Below are the code and all the weights of a small trained network. Each question names an input and a class and asks about switching units off, where a switched-off unit gives its printed mean instead of its output.

import numpy as np


def w(rows, s, z=0):
    codes = np.array(rows[::2]) - 128.0
    scale = np.full(codes.shape[1], s)
    scale[-1] = z or s
    return codes * scale


def f(y):
    return np.maximum(y, 0)


def log_softmax(a):
    a = a - a.max(-1, keepdims=True)
    return a - np.log(np.exp(a).sum(-1, keepdims=True))


def net(x, mask):
    res = np.array(x, float).reshape(1, 7) / 4 @ E
    y = f(res @ A[0][:, :-1].T + A[0][:, -1])
    res = res + np.where(mask, y, B[0][:, -1]) @ B[0][:, :-1]
    return log_softmax(res[-1] @ U[:, :-1].T + U[:, -1])


A, B = {}, {}
E = w([
[130,251,127,120,180,168,165,162,129,95,128,122],'x0',
[129,134,133,127,115,142,123,105,129,127,137,124],'x1',
[119,119,121,136,109,147,139,121,141,112,139,132],'x2',
[121,140,101,128,125,114,137,128,127,135,125,122],'x3',
[134,107,132,120,141,136,130,145,143,125,131,133],'x4',
[67,144,133,165,134,128,89,172,113,166,235,73],'x5',
[128,159,193,123,105,58,115,116,188,62,154,87],'x6',
],0.017)
A[0] = w([
[124,114,155,126,102,62,121,118,156,100,141,118,174],'N0',
[91,132,126,132,128,132,101,159,120,152,193,112,137],'N1',
[119,101,145,124,112,64,108,107,155,103,133,109,138],'N2',
[86,130,136,141,122,133,112,173,107,166,221,94,144],'N3',
[125,76,149,134,93,37,107,103,156,109,140,114,136],'N4',
[129,199,97,128,169,250,147,167,81,148,108,161,147],'N5',
[158,129,126,110,118,128,146,101,145,107,56,151,254],'N6',
[137,237,158,124,154,117,146,155,206,52,139,114,18],'N7',
[116,32,90,147,102,160,122,112,61,215,112,158,246],'N8',
[128,191,157,141,127,131,131,141,132,99,124,117,108],'N9',
[135,117,136,150,144,98,130,145,119,103,75,144,159],'N10',
],0.018,0.0084)
B[0] = w([
[155,126,138,151,114,107,115,106,183,114,121,94,189],'N0',
[111,129,114,132,123,129,104,143,113,138,134,28,203],'N1',
[145,105,121,133,111,86,152,141,173,149,146,127,184],'N2',
[120,104,144,129,184,134,92,178,108,145,138,19,234],'N3',
[117,113,119,147,98,102,158,106,190,157,145,96,206],'N4',
[115,203,134,175,157,194,190,196,117,139,140,154,232],'N5',
[159,169,125,140,113,125,161,91,159,90,83,253,215],'N6',
[120,59,113,82,141,113,65,90,41,106,89,164,226],'N7',
[129,88,129,61,124,104,61,76,39,87,107,143,254],'N8',
[141,144,146,88,111,134,115,106,72,128,151,128,177],'N9',
[107,131,120,130,96,152,128,94,131,146,145,156,165],'N10',
],0.021,0.034)
U = w([
[149,115,109,67,84,117,107,76,92,107,100,208,253],'0',
[99,76,123,87,163,116,44,143,69,143,130,85,173],'1',
[132,210,115,173,138,197,194,164,134,133,111,199,31],'2',
[80,184,144,164,171,196,145,221,103,198,183,92,107],'3',
[163,114,118,172,27,75,185,87,254,171,140,163,59],'4',
[138,87,149,192,112,68,114,160,228,205,179,44,102],'5',
],0.0095,0.0034)

Each question gives the input, the list of numbers given to net, and the class t.
The units are the neurons (one row each of A and B). Each row of codes is followed by its name. A weight is (code - 128) times the scale printed after its matrix; where a second scale follows, it is the last column's (A, B and U).
mask holds one flag per neuron, in row order. A switched-off neuron (its flag False) gives its mean, the last column of its row in B, instead of its output. The means were averaged over made-up inputs and are rounded, as every weight is.
A unit's drop is (log p(t) with every unit on - log p(t) with that unit switched off) / (log p(t) with every unit on - log p(t) with every unit switched off).
The circuit of an input: a set's keep is (log p(t) with only the set's units on - log p(t) with every unit switched off) / (log p(t) with every unit on - log p(t) with every unit switched off). Starting from all 11 units, units are removed one at a time, each time the one whose removal leaves the highest keep (on an exact tie, the one counted first), for as long as the keep stays at least 0.8.
circuit, biggest first: the units of the circuit, biggest drop first
k most important neurons: the k neurons with the biggest drops, biggest first
drop when u is switched off: that unit's drop, to one decimal
input [6,-1,7,-1,3,4,-2], class 3: circuit, biggest first => [N5]
input [6,6,4,-5,-2,-1,0], class 2: 2 most important neurons => [N5 N8]
input [-6,-1,2,3,0,0,-6], class 0: 2 most important neurons => [N3 N1]
input [6,8,-1,-8,-5,8,-1], class 3: 2 most important neurons => [N5 N8]
input [-8,-2,-2,8,-8,7,1], class 5: 3 most important neurons => [N4 N7 N2]
input [8,0,-6,-2,-7,-7,0], class 2: 2 most important neurons => [N5 N8]
input [0,-7,8,7,-8,-5,1], class 4: 3 most important neurons => [N8 N7 N5]
input [0,-1,0,-2,-8,-8,8], class 4: 2 most important neurons => [N8 N4]
input [3,1,-2,-7,5,-4,7], class 0: drop when N7 is switched off => 2.1
input [2,-3,-6,7,-1,-6,-7], class 2: drop when N5 is switched off => 1.1
input [-2,3,2,8,-7,-3,3], class 4: drop when N6 is switched off => 0.0
input [0,-5,-8,-8,1,6,2], class 5: 3 most important neurons => [N8 N7 N5]
input [6,1,-7,-3,-2,-1,0], class 2: 2 most important neurons => [N5 N8]
input [-1,4,1,1,-6,8,3], class 5: circuit, biggest first => [N8]
input [6,-8,6,6,-4,7,-1], class 3: 2 most important neurons => [N5 N8]
input [0,6,-8,-5,2,-1,-6], class 0: 2 most important neurons => [N8 N3]
